Below are the code and all the weights of a small trained network. Each question names an input and a class and asks about switching units off, where a switched-off unit gives its printed mean instead of its output.

import numpy as np


def w(rows, s, z=0):
    codes = np.array(rows[::2]) - 128.0
    scale = np.full(codes.shape[1], s)
    scale[-1] = z or s
    return codes * scale


def norm(h):
    return h / np.sqrt((h * h).mean(-1, keepdims=True) + 1e-5)


def f(y):
    return np.maximum(y, 0)


def log_softmax(a):
    a = a - a.max(-1, keepdims=True)
    return a - np.log(np.exp(a).sum(-1, keepdims=True))


def net(x, mask):
    res = np.array(x, float).reshape(1, 8) / 4 @ E
    u = 0
    for l in range(2):
        y = f(norm(res) @ A[l][:, :-1].T + A[l][:, -1])
        res = res + np.where(mask[u : u + 16], y, B[l][:, -1]) @ B[l][:, :-1]
        u += 16
    return log_softmax(norm(res)[-1] @ U[:, :-1].T + U[:, -1])


A, B = {}, {}
E = w([
[145,68,54,112],'x0',
[187,142,137,85],'x1',
[128,62,125,190],'x2',
[215,159,178,98],'x3',
[66,72,218,71],'x4',
[73,157,113,160],'x5',
[254,144,134,113],'x6',
[195,65,186,166],'x7',
],0.0077)
A[0] = w([
[157,168,86,227,112],'0.n0',
[100,160,126,208,161],'0.n1',
[48,128,83,170,66],'0.n2',
[163,167,144,45,103],'0.n3',
[2,195,149,86,152],'0.n4',
[111,97,202,96,110],'0.n5',
[144,20,160,171,84],'0.n6',
[238,83,143,116,33],'0.n7',
[178,158,173,173,236],'0.n8',
[82,107,202,116,2],'0.n9',
[90,176,152,116,116],'0.n10',
[90,106,42,192,72],'0.n11',
[113,12,194,30,170],'0.n12',
[122,124,163,61,24],'0.n13',
[100,81,207,98,44],'0.n14',
[84,175,187,116,78],'0.n15',
],0.011,0.0041)
B[0] = w([
[80,56,151,73,197],'0.n0',
[152,54,28,31,189],'0.n1',
[140,128,47,83,188],'0.n2',
[119,116,2,173,195],'0.n3',
[151,208,186,31,254],'0.n4',
[68,115,152,83,185],'0.n5',
[83,189,189,157,189],'0.n6',
[132,154,156,38,194],'0.n7',
[142,79,166,36,220],'0.n8',
[82,100,217,171,161],'0.n9',
[196,140,228,83,173],'0.n10',
[35,77,84,125,190],'0.n11',
[43,79,138,43,242],'0.n12',
[82,92,64,170,153],'0.n13',
[67,122,189,127,176],'0.n14',
[133,124,225,92,174],'0.n15',
],0.0072,0.007)
A[1] = w([
[75,154,187,126,61],'1.n0',
[113,32,132,45,147],'1.n1',
[119,153,166,75,112],'1.n2',
[238,237,91,75,235],'1.n3',
[156,136,172,73,57],'1.n4',
[224,111,156,163,12],'1.n5',
[204,14,137,146,148],'1.n6',
[2,229,220,149,160],'1.n7',
[77,122,53,156,68],'1.n8',
[114,136,47,164,154],'1.n9',
[10,179,53,126,190],'1.n10',
[97,180,74,197,129],'1.n11',
[117,212,118,147,76],'1.n12',
[69,200,43,77,253],'1.n13',
[14,213,156,181,168],'1.n14',
[223,29,171,114,123],'1.n15',
],0.0096,0.0039)
B[1] = w([
[155,112,150,138,159],'1.n0',
[70,149,88,91,255],'1.n1',
[129,149,80,81,192],'1.n2',
[205,94,118,165,222],'1.n3',
[123,133,103,52,174],'1.n4',
[168,143,162,100,135],'1.n5',
[73,254,126,181,163],'1.n6',
[203,177,141,137,207],'1.n7',
[68,85,97,99,151],'1.n8',
[115,56,187,134,153],'1.n9',
[181,77,57,139,206],'1.n10',
[117,53,129,129,135],'1.n11',
[199,146,96,172,133],'1.n12',
[203,48,165,122,241],'1.n13',
[230,161,119,122,165],'1.n14',
[103,243,82,92,176],'1.n15',
],0.0078,0.0094)
U = w([
[102,76,82,89,165],'0',
[149,41,100,161,169],'1',
[75,124,246,70,205],'2',
[229,200,134,99,157],'3',
[62,168,133,188,88],'4',
[130,134,217,254,24],'5',
[126,139,188,188,1],'6',
[122,154,179,214,6],'7',
],0.018,0.0097)

Each question gives the input, the list of numbers given to net, and the class t.
The units are the neurons (one row each of A and B). Each row of codes is followed by its name. A weight is (code - 128) times the scale printed after its matrix; where a second scale follows, it is the last column's (A, B and U).
mask holds one flag per neuron, layer by layer. A switched-off neuron (its flag False) gives its mean, the last column of its row in B, instead of its output. The means were averaged over made-up inputs and are rounded, as every weight is.
A unit's drop is (log p(t) with every unit on - log p(t) with that unit switched off) / (log p(t) with every unit on - log p(t) with every unit switched off).
The circuit of an input: a set's keep is (log p(t) with only the set's units on - log p(t) with every unit switched off) / (log p(t) with every unit on - log p(t) with every unit switched off). Starting from the 12 units with the biggest drops (on a tie, the unit counted first), units are removed one at a time, each time the one whose removal leaves the highest keep (on an exact tie, the one counted first), for as long as the keep stays at least 0.8.
circuit, biggest first: the units of the circuit, biggest drop first
unit that matters most: the unit with the biggest drop
k most important neurons: the k neurons with the biggest drops, biggest first
k most important neurons of layer l: the k neurons of layer l with the biggest drops, biggest first
drop of u: that unit's drop, to one decimal
input [7,-6,1,4,0,3,-1,6], class 2: unit that matters most : 0.n3
input [-3,7,3,-1,-7,-7,-7,-1], class 1: circuit, biggest first : [0.n4, 1.n13]
input [-3,-5,3,-5,1,0,-7,0], class 1: circuit, biggest first : [1.n10, 1.n15]
input [-7,-1,-6,1,-8,8,-1,8], class 2: 3 most important neurons : [0.n0, 0.n8, 1.n10]
input [0,2,7,5,-2,8,0,3], class 2: 2 most important neurons of layer 1 : [1.n10, 1.n3]
input [0,-7,8,2,-5,-6,1,4], class 4: 2 most important neurons : [1.n6, 0.n4]
input [6,4,-4,-2,-5,4,-5,-5], class 1: 2 most important neurons of layer 0 : [0.n12, 0.n8]
input [8,2,-8,5,6,-7,5,0], class 0: 2 most important neurons : [0.n3, 0.n12]
input [1,-8,7,7,-8,5,7,-8], class 0: 2 most important neurons : [0.n0, 0.n1]
input [1,-6,-2,8,-2,5,-3,-2], class 3: 2 most important neurons : [0.n4, 0.n12]
input [3,-4,-1,7,3,3,7,-6], class 1: 2 most important neurons of layer 0 : [0.n3, 0.n4]
input [7,6,5,0,0,1,-6,8], class 2: 2 most important neurons of layer 0 : [0.n6, 0.n3]
input [2,-3,7,-4,-1,0,1,6], class 4: 2 most important neurons of layer 1 : [1.n6, 1.n13]
input [4,-8,6,2,-6,5,-6,-4], class 1: 2 most important neurons of layer 1 : [1.n10, 1.n13]
input [-8,-8,0,5,2,8,-8,-5], class 3: most important neuron of layer 0 : [0.n12]
input [0,3,-1,-1,-1,2,-2,-1], class 3: 2 most important neurons of layer 0 : [0.n4, 0.n12]
input [-6,-3,7,4,-6,8,-5,2], class 1: drop of 0.n3 : -0.1
input [2,7,-2,-2,0,-1,-5,-4], class 3: drop of 1.n13 : 0.0
input [4,-7,1,-3,-8,-8,0,-7], class 1: drop of 0.n11 : -0.1
input [-4,5,-5,-2,3,1,-1,-4], class 3: most important neuron of layer 1 : [1.n7]
